Here is a tiny trained network, its code and every weight. The questions are about switching its units off for an input and a class, where a switched-off unit gives its printed mean instead of its output.

import numpy as np


def w(rows, s, z=0):
    codes = np.array(rows[::2]) - 128.0
    scale = np.full(codes.shape[1], s)
    scale[-1] = z or s
    return codes * scale


def norm(h):
    return h / np.sqrt((h * h).mean(-1, keepdims=True) + 1e-5)


def f(y):
    return np.maximum(y, 0)


def log_softmax(a):
    a = a - a.max(-1, keepdims=True)
    return a - np.log(np.exp(a).sum(-1, keepdims=True))


def net(x, mask):
    res = np.array(x, float).reshape(1, 2) / 4 @ E
    u = 0
    for l in range(3):
        y = f(norm(res) @ A[l][:, :-1].T + A[l][:, -1])
        res = res + np.where(mask[u : u + 11], y, B[l][:, -1]) @ B[l][:, :-1]
        u += 11
    return log_softmax(norm(res)[-1] @ U[:, :-1].T + U[:, -1])


A, B = {}, {}
E = w([
[163,122,139,155,253,77],'x0',
[131,219,121,121,127,122],'x1',
],0.0068)
A[0] = w([
[131,6,133,137,155,131,74],'L0N0',
[142,68,125,138,139,121,82],'L0N1',
[134,107,127,132,93,127,54],'L0N2',
[132,98,130,132,144,126,90],'L0N3',
[122,119,133,151,90,144,103],'L0N4',
[115,69,127,121,127,131,234],'L0N5',
[155,77,142,152,82,136,2],'L0N6',
[142,96,131,142,172,130,99],'L0N7',
[112,42,125,139,128,145,158],'L0N8',
[115,18,126,113,91,128,41],'L0N9',
[131,84,130,120,127,110,107],'L0N10',
],0.019,0.0039)
B[0] = w([
[50,140,212,192,35,153,249],'L0N0',
[94,127,176,156,78,127,185],'L0N1',
[142,146,71,88,120,129,160],'L0N2',
[106,116,166,127,110,112,159],'L0N3',
[174,154,103,71,57,94,172],'L0N4',
[254,61,97,176,142,226,206],'L0N5',
[138,125,32,77,173,160,177],'L0N6',
[92,95,187,150,172,67,189],'L0N7',
[146,95,133,60,212,83,224],'L0N8',
[157,160,55,46,232,138,237],'L0N9',
[110,113,141,170,94,141,168],'L0N10',
],0.023,0.013)
A[1] = w([
[121,162,109,147,17,148,96],'L1N0',
[106,149,84,170,179,123,98],'L1N1',
[113,143,172,94,113,76,2],'L1N2',
[109,93,120,166,30,147,111],'L1N3',
[120,137,111,154,192,35,87],'L1N4',
[98,143,165,127,125,105,102],'L1N5',
[137,138,125,133,232,96,115],'L1N6',
[106,133,133,130,46,125,78],'L1N7',
[98,126,141,149,68,177,126],'L1N8',
[103,149,106,104,83,112,108],'L1N9',
[92,151,90,92,5,139,98],'L1N10',
],0.022,0.004)
B[1] = w([
[4,151,87,91,107,113,205],'L1N0',
[147,89,139,119,150,89,167],'L1N1',
[156,125,93,111,156,121,173],'L1N2',
[165,86,186,122,176,199,183],'L1N3',
[213,205,141,121,82,77,212],'L1N4',
[129,139,90,92,102,168,192],'L1N5',
[188,197,116,126,47,40,253],'L1N6',
[153,148,55,119,172,154,180],'L1N7',
[206,86,140,145,134,116,177],'L1N8',
[103,150,135,152,115,91,180],'L1N9',
[78,182,160,182,112,124,228],'L1N10',
],0.024,0.011)
A[2] = w([
[101,121,133,139,156,129,101],'L2N0',
[4,149,141,167,131,132,1],'L2N1',
[132,146,159,166,173,138,146],'L2N2',
[95,73,179,196,130,123,72],'L2N3',
[106,119,118,165,147,129,66],'L2N4',
[141,150,127,100,113,173,132],'L2N5',
[124,118,82,116,137,94,147],'L2N6',
[139,153,158,149,166,145,137],'L2N7',
[190,108,6,63,175,149,120],'L2N8',
[130,159,109,176,159,163,119],'L2N9',
[90,65,181,180,103,122,132],'L2N10',
],0.026,0.002)
B[2] = w([
[159,134,94,139,89,139,143],'L2N0',
[96,196,45,175,132,254,203],'L2N1',
[110,115,135,119,94,154,154],'L2N2',
[131,76,210,174,95,153,186],'L2N3',
[180,133,110,91,115,151,140],'L2N4',
[132,106,97,141,156,74,151],'L2N5',
[143,85,160,125,157,165,165],'L2N6',
[108,115,121,130,105,168,148],'L2N7',
[5,25,111,14,130,80,253],'L2N8',
[156,108,92,108,111,141,139],'L2N9',
[110,96,191,205,92,114,186],'L2N10',
],0.029,0.02)
U = w([
[59,54,78,2,161,88,190],'0',
[132,62,236,202,92,158,190],'1',
[60,232,29,162,134,227,187],'2',
[237,214,127,110,80,28,188],'3',
[145,143,117,131,181,127,31],'4',
[154,144,118,129,173,134,2],'5',
[151,142,114,133,185,129,28],'6',
],0.013,0.0086)

Each question gives the input, the list of numbers given to net, and the class t.
The units are the neurons (one row each of A and B). Each row of codes is followed by its name. A weight is (code - 128) times the scale printed after its matrix; where a second scale follows, it is the last column's (A, B and U).
mask holds one flag per neuron, layer by layer. A switched-off neuron (its flag False) gives its mean, the last column of its row in B, instead of its output. The means were averaged over made-up inputs and are rounded, as every weight is.
A unit's drop is (log p(t) with every unit on - log p(t) with that unit switched off) / (log p(t) with every unit on - log p(t) with every unit switched off).
unit that matters most: the unit with the biggest drop
k most important neurons: the k neurons with the biggest drops, biggest first
k most important neurons of layer l: the k neurons of layer l with the biggest drops, biggest first
drop of u: that unit's drop, to one decimal
input [0,1], class 2: 3 most important neurons of layer 0 => (L0N6 L0N8 L0N7)
input [3,-7], class 1: unit that matters most => L0N0
input [0,8], class 2: 2 most important neurons of layer 0 => (L0N6 L0N8)
input [-3,5], class 2: 2 most important neurons => (L0N9 L0N8)
input [4,8], class 3: 2 most important neurons => (L0N0 L0N5)
input [-3,2], class 2: 2 most important neurons => (L0N8 L0N9)
input [1,1], class 3: 2 most important neurons => (L0N0 L0N1)
input [-1,5], class 2: 2 most important neurons => (L0N8 L0N7)
input [5,0], class 1: 2 most important neurons => (L0N9 L0N8)
input [-1,8], class 2: 2 most important neurons => (L0N8 L0N7)
input [-6,8], class 2: 2 most important neurons => (L0N8 L0N9)
input [3,-1], class 1: drop of L0N0 => 0.0
input [1,4], class 3: drop of L0N1 => 1.1
input [8,5], class 3: drop of L0N0 => 0.5
input [-6,6], class 2: most important neuron => (L0N9)
